Here is a tiny trained network, its code and every weight. The questions are about switching its units off for an input and a class, where a switched-off unit gives its printed mean instead of its output.

import numpy as np


def w(rows, s, z=0):
    codes = np.array(rows[::2]) - 128.0
    scale = np.full(codes.shape[1], s)
    scale[-1] = z or s
    return codes * scale


def norm(h):
    return h / np.sqrt((h * h).mean(-1, keepdims=True) + 1e-5)


def f(y):
    return np.maximum(y, 0)


def log_softmax(a):
    a = a - a.max(-1, keepdims=True)
    return a - np.log(np.exp(a).sum(-1, keepdims=True))


def net(x, mask):
    res = np.array(x, float).reshape(1, 8) / 4 @ E
    u = 0
    for l in range(4):
        y = f(norm(res) @ A[l][:, :-1].T + A[l][:, -1])
        res = res + np.where(mask[u : u + 7], y, B[l][:, -1]) @ B[l][:, :-1]
        u += 7
    return log_softmax(norm(res)[-1] @ U[:, :-1].T + U[:, -1])


A, B = {}, {}
E = w([
[130,133,124,129,133,125,129,133,129,120,142],'x0',
[202,250,126,130,163,103,85,72,64,121,65],'x1',
[132,128,133,123,128,133,130,129,130,125,129],'x2',
[129,124,126,131,125,127,128,128,125,126,128],'x3',
[64,150,152,150,132,148,157,104,123,47,89],'x4',
[130,120,128,126,128,134,127,120,122,129,127],'x5',
[92,180,36,35,98,126,174,133,39,143,127],'x6',
[131,132,125,128,128,133,129,130,131,125,132],'x7',
],0.0018)
A[0] = w([
[182,97,64,123,126,122,85,139,108,205,147,32],'L0N1',
[192,198,189,170,201,141,38,123,109,125,79,103],'L0N2',
[137,169,112,113,80,8,166,148,130,114,86,164],'L0N3',
[52,132,80,71,128,151,173,150,63,132,163,102],'L0N4',
[39,157,167,153,154,191,181,103,113,37,76,6],'L0N5',
[65,10,119,123,73,152,172,196,196,114,172,155],'L0N6',
[67,137,140,148,172,205,153,121,104,67,105,138],'L0N7',
],0.0018,0.0021)
B[0] = w([
[87,85,124,153,156,165,168,119,138,1,55,151],'L0N1',
[187,47,94,185,102,85,202,51,170,123,143,210],'L0N2',
[120,82,123,167,224,193,96,121,98,170,191,174],'L0N3',
[84,118,107,98,52,114,182,113,195,168,163,185],'L0N4',
[238,91,93,108,72,57,89,190,159,228,226,167],'L0N5',
[137,200,174,133,223,193,30,150,25,143,104,253],'L0N6',
[94,169,143,124,67,93,143,143,215,66,64,186],'L0N7',
],0.0017,0.0027)
A[1] = w([
[200,84,110,66,83,85,70,171,174,189,145,2],'L1N1',
[188,108,98,127,163,145,84,111,119,253,196,175],'L1N2',
[106,194,34,33,94,132,187,124,63,135,121,88],'L1N3',
[153,84,160,177,130,116,94,128,196,109,145,120],'L1N4',
[33,67,162,111,70,143,177,186,181,116,164,121],'L1N5',
[49,119,66,41,98,164,172,189,94,148,153,99],'L1N6',
[94,52,120,139,95,143,156,181,185,131,160,82],'L1N7',
],0.0027,0.0017)
B[1] = w([
[34,194,72,171,189,173,174,27,153,59,67,172],'L1N1',
[193,37,166,111,99,63,98,250,156,124,104,250],'L1N2',
[99,104,228,179,220,214,44,213,111,152,125,253],'L1N3',
[120,213,102,108,158,149,114,118,58,170,122,231],'L1N4',
[113,204,49,69,113,146,127,90,79,180,122,237],'L1N5',
[145,114,72,104,47,54,166,43,216,117,140,237],'L1N6',
[151,190,156,127,196,132,99,136,43,134,74,200],'L1N7',
],0.0022,0.0029)
A[2] = w([
[103,53,55,58,4,56,215,129,204,121,177,77],'L2N1',
[60,183,143,151,135,193,137,30,113,98,131,150],'L2N2',
[76,171,183,161,176,201,113,89,85,67,100,5],'L2N3',
[115,59,195,184,209,143,60,139,184,100,92,154],'L2N4',
[181,242,116,104,167,104,95,127,28,114,73,121],'L2N5',
[39,177,128,167,146,188,152,29,119,80,132,184],'L2N6',
[211,128,132,183,64,7,197,59,195,90,138,28],'L2N7',
],0.0026,0.0013)
B[2] = w([
[147,72,59,114,65,123,118,101,234,50,4,186],'L2N1',
[83,205,132,199,175,174,196,132,166,116,158,222],'L2N2',
[98,59,127,184,186,128,171,216,81,103,178,208],'L2N3',
[82,146,84,86,83,123,149,168,95,150,147,253],'L2N4',
[68,49,160,148,100,141,121,195,172,145,172,239],'L2N5',
[90,226,164,200,170,192,189,83,135,116,175,234],'L2N6',
[203,32,118,122,186,23,191,16,83,100,31,178],'L2N7',
],0.0034,0.0031)
A[3] = w([
[136,131,153,49,96,132,2,193,79,228,182,6],'L3N1',
[201,144,128,76,103,61,105,55,79,147,98,30],'L3N2',
[145,60,157,108,162,96,9,175,91,164,82,167],'L3N3',
[114,186,135,155,147,115,200,35,113,44,126,12],'L3N4',
[202,113,106,93,110,50,105,91,76,177,123,28],'L3N5',
[125,53,62,43,61,93,94,129,104,192,117,150],'L3N6',
[149,208,172,139,155,147,192,98,104,65,174,58],'L3N7',
],0.0032,0.0024)
B[3] = w([
[250,198,240,12,4,206,50,122,14,191,168,208],'L3N1',
[52,197,20,202,212,98,59,96,244,200,229,151],'L3N2',
[113,174,94,47,54,172,135,66,140,159,154,252],'L3N3',
[223,43,146,32,65,98,94,66,82,124,56,184],'L3N4',
[38,215,59,218,230,112,97,82,216,182,218,162],'L3N5',
[176,118,187,190,178,75,92,182,102,92,143,225],'L3N6',
[145,73,131,98,146,79,99,180,85,161,132,192],'L3N7',
],0.0035,0.0037)
U = w([
[239,240,229,4,16,239,4,226,22,247,242,229],'0',
[4,239,244,244,243,247,223,234,10,96,238,254],'1',
[240,7,11,15,17,33,24,245,248,28,12,19],'2',
[6,211,11,27,15,241,244,19,225,14,13,57],'3',
[177,244,30,230,246,14,27,17,248,250,243,42],'4',
[238,31,240,231,242,11,239,12,24,13,15,60],'5',
],0.0042,0.0023)

Each question gives the input, the list of numbers given to net, and the class t.
The units are the neurons (one row each of A and B). Each row of codes is followed by its name. A weight is (code - 128) times the scale printed after its matrix; where a second scale follows, it is the last column's (A, B and U).
mask holds one flag per neuron, layer by layer. A switched-off neuron (its flag False) gives its mean, the last column of its row in B, instead of its output. The means were averaged over made-up inputs and are rounded, as every weight is.
A unit's drop is (log p(t) with every unit on - log p(t) with that unit switched off) / (log p(t) with every unit on - log p(t) with every unit switched off).
The circuit of an input: a set's keep is (log p(t) with only the set's units on - log p(t) with every unit switched off) / (log p(t) with every unit on - log p(t) with every unit switched off). Starting from the 12 units with the biggest drops (on a tie, the unit counted first), units are removed one at a time, each time the one whose removal leaves the highest keep (on an exact tie, the one counted first), for as long as the keep stays at least 0.8.
circuit, biggest first: the units of the circuit, biggest drop first
k most important neurons: the k neurons with the biggest drops, biggest first
top k neurons in layer l: the k neurons of layer l with the biggest drops, biggest first
drop of u: that unit's drop, to one decimal
input [-5,-5,-5,4,0,4,5,3], class 2: circuit, biggest first	L2N1, L2N6
input [7,-7,-3,4,-7,1,3,4], class 2: circuit, biggest first	L2N1
input [5,-2,6,7,-2,8,1,1], class 2: circuit, biggest first	L1N6, L2N1
input [8,-4,-6,-5,1,3,1,-1], class 3: 2 most important neurons	L1N6, L1N2
input [8,1,7,-3,0,-8,-2,-6], class 4: 2 most important neurons	L1N3, L0N2
input [6,-4,8,6,-7,4,8,2], class 2: circuit, biggest first	L1N6, L2N1
input [7,-4,-6,3,1,-7,4,6], class 3: 3 most important neurons	L1N6, L1N2, L0N5
input [-7,7,4,-4,-5,-7,0,-2], class 4: 2 most important neurons	L0N2, L1N3
input [-5,3,6,3,2,-3,-3,0], class 5: 2 most important neurons	L1N2, L0N2
input [-7,-8,-3,-8,-8,1,7,-5], class 2: 2 most important neurons	L1N6, L2N1
input [-3,-2,-4,-3,4,-2,8,-6], class 3: 2 most important neurons	L1N6, L1N2
input [5,-6,-5,-1,1,3,3,-8], class 3: 3 most important neurons	L1N6, L1N2, L0N5
input [-8,8,8,-3,8,-2,0,0], class 5: 3 most important neurons	L0N2, L1N3, L3N4
input [1,-5,7,-2,-3,-8,4,2], class 2: circuit, biggest first	L2N1
input [-6,1,3,7,8,-5,-4,-5], class 5: 3 most important neurons	L1N3, L0N6, L3N4
input [-4,0,0,1,-3,-2,2,7], class 2: 3 most important neurons	L1N6, L0N6, L1N4
input [5,4,-2,5,3,2,0,-1], class 5: 3 most important neurons	L0N2, L1N3, L1N2
input [-6,2,-8,-7,1,-8,-6,-5], class 5: 4 most important neurons	L1N2, L1N3, L0N5, L0N2
input [7,1,-1,-5,-3,-8,-3,-7], class 4: 4 most important neurons	L1N3, L0N6, L0N2, L2N7
input [8,-8,0,-7,2,0,6,1], class 3: 3 most important neurons	L1N6, L1N2, L2N1
input [-7,0,-6,7,2,8,0,-3], class 1: top 2 neurons in layer 0	L0N6, L0N5
input [-6,4,5,-8,2,1,2,4], class 1: top neuron in layer 1	L1N2
input [-1,5,8,-3,2,-5,7,1], class 1: top 2 neurons in layer 1	L1N2, L1N3
input [-3,3,-1,7,2,0,-2,-7], class 5: top 2 neurons in layer 1	L1N2, L1N3
input [-1,-3,-2,7,2,-3,5,-6], class 3: top 2 neurons in layer 1	L1N6, L1N2
input [7,8,3,-3,3,4,4,0], class 1: drop of L2N5	0.1
input [0,-8,-8,8,3,1,2,-6], class 3: drop of L1N2	0.2
input [-6,-6,-6,-6,-7,6,4,-2], class 2: drop of L1N6	1.3
input [2,-4,1,5,0,-4,3,0], class 2: top 2 neurons in layer 1	L1N6, L1N1
